Rows, each with its class
[ 1.52  0.29  2.04  0.59 -0.03 -2.44  1.32  0.73 -0.74 -2.56  1.19  1.02
  0.43 -2.55  0.23 -5.51  0.19  3.78 -0.27 -2.00  1.63 -2.13  0.70] | <94>
[-4.91  1.98  1.70  1.95  6.84 -5.85  1.94 -5.22 -4.24  3.83  1.73  0.99
  5.23 -0.51 -1.34 -6.56 -2.83  2.85 -0.81 -5.12 -2.45 -1.58 -2.63] | <94>
[-0.38  0.64  1.84  1.16  1.08 -0.97  0.87 -0.56 -0.16 -1.27  0.78  0.44
  1.58 -2.05  2.60 -2.18  0.29  3.41  0.57 -0.59  0.53 -0.66  0.31] | <94>
[ 0.63 -1.00  1.40 -1.15  0.05 -0.62 -0.03  0.59  0.12  1.15  1.01  1.13
  0.47 -1.69 -0.72 -3.40  0.09  3.96  1.81  0.00  0.12 -2.31 -0.43] | <94>
[-3.97  3.00  2.73  1.79  4.91 -4.04  1.34 -3.75 -3.36  2.10  1.15 -0.10
  2.71 -0.55 -0.75 -4.07 -0.55  2.98 -3.26 -3.26 -1.11 -1.51 -0.55] | <94>
[ 0.80  3.05  1.14  0.42  2.42 -0.81  1.01  0.76 -1.31 -2.35  0.09  0.53
  0.14 -0.43 -1.36  0.82 -0.66  3.47 -0.97 -0.58  1.92 -1.83 -1.67] | <94>
[-5.67 -0.54  0.54 -1.23 -1.09  0.10 -0.11  1.79  0.30  0.00  0.15 -0.80
 -1.31 -0.16 -0.94 -0.60 -0.63  1.41  1.72  0.44  0.59 -2.34 -0.20] | <94>
[ 1.12  0.04  3.19  1.02  0.41  0.72  1.02 -0.09  0.07 -0.98 -0.20 -0.10
  0.31 -0.93 -0.48 -0.96 -0.69  1.79  0.41 -0.79  0.86 -1.50  0.04] | <94>
[-1.33 -0.90 -0.88 -0.85 -1.28  1.07 -2.16  1.33  0.37  0.35 -1.06 -0.88
 -0.25  0.64 -1.39  0.37 -0.77  0.73  0.99  1.37  0.82 -0.12  1.08] | <93>
[ 1.14  1.23  1.63  0.21 -1.20 -0.17 -1.45 -0.15  0.47 -1.20  0.09 -0.50
 -2.04 -1.75 -0.25 -1.25 -0.40  2.29  0.15 -0.30  0.47 -2.17  1.51] | <94>
[ 0.29  0.89  3.14  1.25  0.73 -1.34 -0.38 -1.17  0.27 -4.22 -0.08 -0.40
 -0.36 -0.25 -0.96 -2.15  0.91  2.09 -1.61 -2.27 -0.69 -2.85  0.67] | <94>
[-2.95  1.14 -0.03  0.66  6.81 -3.92  3.82 -2.98 -2.73  4.76  1.44  2.07
  4.72 -2.14  0.52 -6.80 -4.62  2.36 -0.64 -5.28 -2.59  0.10 -2.27] | <94>
[ 1.49 -0.75  0.01 -1.10 -1.78  1.71 -0.91  0.86  1.47 -0.60  0.25  0.12
 -1.65 -0.23 -0.34 -0.37  1.22  1.53  2.06  1.49  0.16 -1.85  1.02] | <94>
[-0.51 -1.30  0.41 -1.61 -0.79  0.48 -1.23 -0.31 -0.07  0.21 -0.32  0.10
 -0.32 -0.12 -0.26 -0.58 -0.32  1.19  1.60  1.39  0.78 -0.70  0.51] | <94>
[ 0.28 -1.34  0.99 -1.11 -3.39  1.13 -1.31  0.78  0.40  0.46  0.55 -0.08
 -1.02 -0.70 -0.72 -0.46  0.65  0.39  1.33  0.52  1.54 -0.58  0.63] | <93>
[-1.54  0.87  1.17  2.55  3.48 -2.55  1.75 -1.41 -1.78  2.50  0.37  0.44
  2.78 -0.31 -0.51 -2.04 -1.07  2.52  0.26 -2.37 -0.45 -1.81 -1.48] | <94>
[-0.67 -3.01  0.84 -0.40 -5.96  0.91 -2.90 -0.30  1.71  0.89 -0.95 -2.10
 -1.54 -1.70 -1.68 -4.13 -2.00  1.00  1.69  0.09 -0.84 -1.30  0.95] | <94>
[-2.31 -0.09  2.08  2.21  1.25 -2.01  0.58 -0.24 -1.27  3.73 -0.26  0.50
  0.20  0.11 -0.23 -3.39 -1.45  1.17  1.19  0.14 -1.36 -0.10 -0.50] | <94>
[ 0.18 -0.49  0.70 -1.93  0.39  0.17 -0.50  0.66 -0.01  0.82  0.34  0.41
 -0.38 -1.42 -0.41 -3.42 -0.34  2.49  1.47 -0.04  0.20 -1.73  0.44] | <93>
[-3.59  1.37  2.83  2.78  7.03 -3.63  1.28 -4.50 -3.74  5.19  0.51  1.00
  4.28 -1.48 -1.21 -5.16 -1.31  3.69  1.08 -6.38 -1.10 -1.83 -2.92] | <94>
